Below are the code and all the weights of a small trained network. Each question names an input and a target symbol and asks about switching units off, where a switched-off unit gives its printed mean instead of its output.

import numpy as np


def w(rows, s, z=0):
    codes = np.array(rows[::2]) - 128.0
    scale = np.full(codes.shape[1], s)
    scale[-1] = z or s
    return codes * scale


def f(y):
    return np.maximum(y, 0)


def softmax(a):
    e = np.exp(a - a.max(-1, keepdims=True))
    return e / e.sum(-1, keepdims=True)


def log_softmax(a):
    a = a - a.max(-1, keepdims=True)
    return a - np.log(np.exp(a).sum(-1, keepdims=True))


def net(x, mask):
    ids = ['αγεζηθμξπσφψ'.index(c) for c in x.split()]
    T = len(ids)
    res = E[ids] + P[:T]
    u = 0
    for l in range(2):
        q, k, v = (res @ M[l].T for M in (Q, K, V))
        z = softmax(np.where(np.tri(T) > 0, q @ k.T / 3**0.5, -1e9)) @ v
        res = res + np.where(mask[u], z, O[l][:, -1]) @ O[l][:, :-1]
        u += 1
        y = f(res @ A[l][:, :-1].T + A[l][:, -1])
        res = res + np.where(mask[u : u + 8], y, B[l][:, -1]) @ B[l][:, :-1]
        u += 8
    return log_softmax(res[-1] @ U[:, :-1].T + U[:, -1])


Q, K, V, O, A, B = {}, {}, {}, {}, {}, {}
E = w([
[134,100,112,78],'α',
[146,139,51,55],'γ',
[25,153,230,10],'ε',
[82,155,93,167],'ζ',
[188,190,235,198],'η',
[194,70,3,124],'θ',
[173,46,139,131],'μ',
[121,133,135,243],'ξ',
[145,111,58,101],'π',
[52,125,87,33],'σ',
[19,121,116,66],'φ',
[196,151,132,161],'ψ',
],0.016)
P = w([
[56,26,41,146],'0',
[147,104,159,23],'1',
[114,206,195,217],'2',
[90,127,148,177],'3',
[147,78,137,10],'4',
[163,161,85,203],'5',
[93,108,113,177],'6',
[144,64,116,2],'7',
[160,164,86,206],'8',
[87,102,115,182],'9',
[140,76,146,14],'10',
[177,138,41,199],'11',
],0.0095)
Q[0] = w([
[215,178,34,78],'0.h0',
[107,200,57,207],'0.h0',
[101,2,169,153],'0.h0',
],0.0094)
K[0] = w([
[187,48,221,254],'0.h0',
[184,153,171,185],'0.h0',
[145,169,31,184],'0.h0',
],0.011)
V[0] = w([
[5,22,74,18],'0.h0',
[94,155,178,189],'0.h0',
[123,2,230,174],'0.h0',
],0.0043)
O[0] = w([
[123,96,42,91,254],'0.h0',
[13,232,244,144,97],'0.h0',
[96,3,77,131,176],'0.h0',
],0.005,0.003)
A[0] = w([
[171,97,162,35,37],'0.n0',
[167,118,152,172,165],'0.n1',
[209,143,184,209,84],'0.n2',
[51,130,83,190,70],'0.n3',
[165,171,73,119,50],'0.n4',
[164,64,126,233,8],'0.n5',
[143,121,81,11,107],'0.n6',
[148,187,56,206,116],'0.n7',
],0.011,0.0016)
B[0] = w([
[119,126,88,244,196],'0.n0',
[144,50,120,95,179],'0.n1',
[56,95,164,71,197],'0.n2',
[1,118,122,184,191],'0.n3',
[136,133,180,76,148],'0.n4',
[112,101,186,83,245],'0.n5',
[195,98,147,181,254],'0.n6',
[166,220,210,167,195],'0.n7',
],0.0083,0.0078)
Q[1] = w([
[78,129,115,53],'1.h0',
[147,247,114,95],'1.h0',
[162,83,104,98],'1.h0',
],0.015)
K[1] = w([
[99,69,109,18],'1.h0',
[199,254,154,116],'1.h0',
[87,33,76,68],'1.h0',
],0.0089)
V[1] = w([
[97,145,29,51],'1.h0',
[254,183,110,86],'1.h0',
[153,215,152,169],'1.h0',
],0.009)
O[1] = w([
[114,255,39,83,86],'1.h0',
[214,229,111,64,4],'1.h0',
[209,117,111,226,60],'1.h0',
],0.008,0.018)
A[1] = w([
[100,146,84,4,253],'1.n0',
[121,167,132,227,146],'1.n1',
[90,45,192,141,128],'1.n2',
[75,83,72,154,116],'1.n3',
[126,130,80,172,136],'1.n4',
[102,104,120,62,194],'1.n5',
[214,115,124,160,208],'1.n6',
[104,126,163,142,127],'1.n7',
],0.013,0.0051)
B[1] = w([
[180,79,124,191,145],'1.n0',
[152,35,72,151,147],'1.n1',
[127,142,82,71,254],'1.n2',
[97,157,145,138,189],'1.n3',
[92,206,189,192,135],'1.n4',
[254,208,49,135,158],'1.n5',
[191,191,229,157,137],'1.n6',
[126,187,180,136,161],'1.n7',
],0.0084,0.053)
U = w([
[135,98,91,130,95],'α',
[170,151,133,155,252],'γ',
[78,158,139,112,109],'ε',
[71,131,111,236,147],'ζ',
[92,132,192,35,33],'η',
[160,68,148,113,99],'θ',
[131,86,39,2,122],'μ',
[46,63,139,110,75],'ξ',
[139,107,125,190,251],'π',
[103,164,56,175,125],'σ',
[40,229,68,163,91],'φ',
[125,97,193,72,62],'ψ',
],0.0074,0.0039)

Each question gives the input, a string of symbols that net reads in full, and the target symbol t.
The units are the heads (3 rows each of Q, K, V and O) and the neurons (one row each of A and B). Each row of codes is followed by its name. A weight is (code - 128) times the scale printed after its matrix; where a second scale follows, it is the last column's (O, A, B and U).
mask holds one flag per unit, layer by layer, with each layer's heads first. A switched-off unit (its flag False) gives its mean, the last column of its rows in O or B, instead of its output. The means were averaged over made-up inputs and are rounded, as every weight is.
A unit's drop is (log p(t) with every unit on - log p(t) with that unit switched off) / (log p(t) with every unit on - log p(t) with every unit switched off).
The circuit of an input: a set's keep is (log p(t) with only the set's units on - log p(t) with every unit switched off) / (log p(t) with every unit on - log p(t) with every unit switched off). Starting from the 12 units with the biggest drops (on a tie, the unit counted first), units are removed one at a time, each time the one whose removal leaves the highest keep (on an exact tie, the one counted first), for as long as the keep stays at least 0.8.
circuit, biggest first: the units of the circuit, biggest drop first
most important unit: the unit with the biggest drop
top k neurons: the k neurons with the biggest drops, biggest first
k most important neurons of layer l: the k neurons of layer l with the biggest drops, biggest first
input φ π ξ μ π ε ξ γ η ξ μ, target φ: top 2 neurons => (0.n0 0.n7)
input φ μ μ μ ξ, target φ: top 2 neurons => (0.n3 1.n3)
input σ φ μ α θ η γ π μ σ, target σ: circuit, biggest first => (1.h0 1.n0 1.n2 1.n5)
input φ μ α π γ μ φ π, target φ: 3 most important neurons of layer 0 => (0.n0 0.n3 0.n5)
input φ η μ γ μ α μ ε, target φ: 4 most important neurons of layer 0 => (0.n0 0.n3 0.n7 0.n5)
input ξ π φ π ε μ γ μ γ μ σ, target ξ: most important unit => 0.n6
input φ μ ξ μ φ γ, target γ: circuit, biggest first => (1.h0 1.n6 0.n7)
input γ γ μ ε γ ξ θ π, target γ: circuit, biggest first => (1.h0 1.n2 0.n6)
input ξ μ ξ ξ θ φ ξ ξ μ φ μ, target ξ: circuit, biggest first => (0.n3 1.h0 0.n0 1.n5)
input ζ ξ γ ζ μ γ μ ψ ζ ξ γ, target ζ: top 2 neurons => (0.n0 0.n6)
input γ μ μ α ψ, target γ: circuit, biggest first => (1.h0 1.n2 0.n3)
input ξ γ μ μ ξ μ μ π, target ξ: top 4 neurons => (0.n3 0.n6 0.n0 1.n5)
input ξ μ μ π θ, target ξ: circuit, biggest first => (0.n3 1.h0 0.h0)
input ξ γ γ ξ ξ γ π, target ξ: circuit, biggest first => (1.h0 0.n3)
input η ξ ξ θ ξ ξ, target ξ: top neuron => (0.n2)
input φ μ ξ μ μ π, target π: 2 most important neurons of layer 1 => (1.n2 1.n1)
input μ μ μ ξ μ ξ ε μ μ ψ, target μ: 2 most important neurons of layer 0 => (0.n2 0.n0)
input ζ μ ξ θ, target ξ: top 2 neurons => (1.n5 0.n3)
input μ θ ψ μ μ ξ φ ξ μ ζ, target ζ: circuit, biggest first => (1.h0 0.n3)
input φ ψ γ γ ξ, target φ: circuit, biggest first => (1.h0 1.n1 0.n7)
input ζ ξ μ μ μ θ ξ ξ π π α, target ζ: most important unit => 0.n0
input α μ μ η μ μ μ θ π, target π: 4 most important neurons of layer 0 => (0.n7 0.n5 0.n2 0.n1)
input ξ α α μ ξ μ μ γ, target ξ: top 3 neurons => (0.n6 0.n0 0.n3)
input μ ζ ξ π ψ ψ, target ψ: top 2 neurons => (0.n2 0.n7)
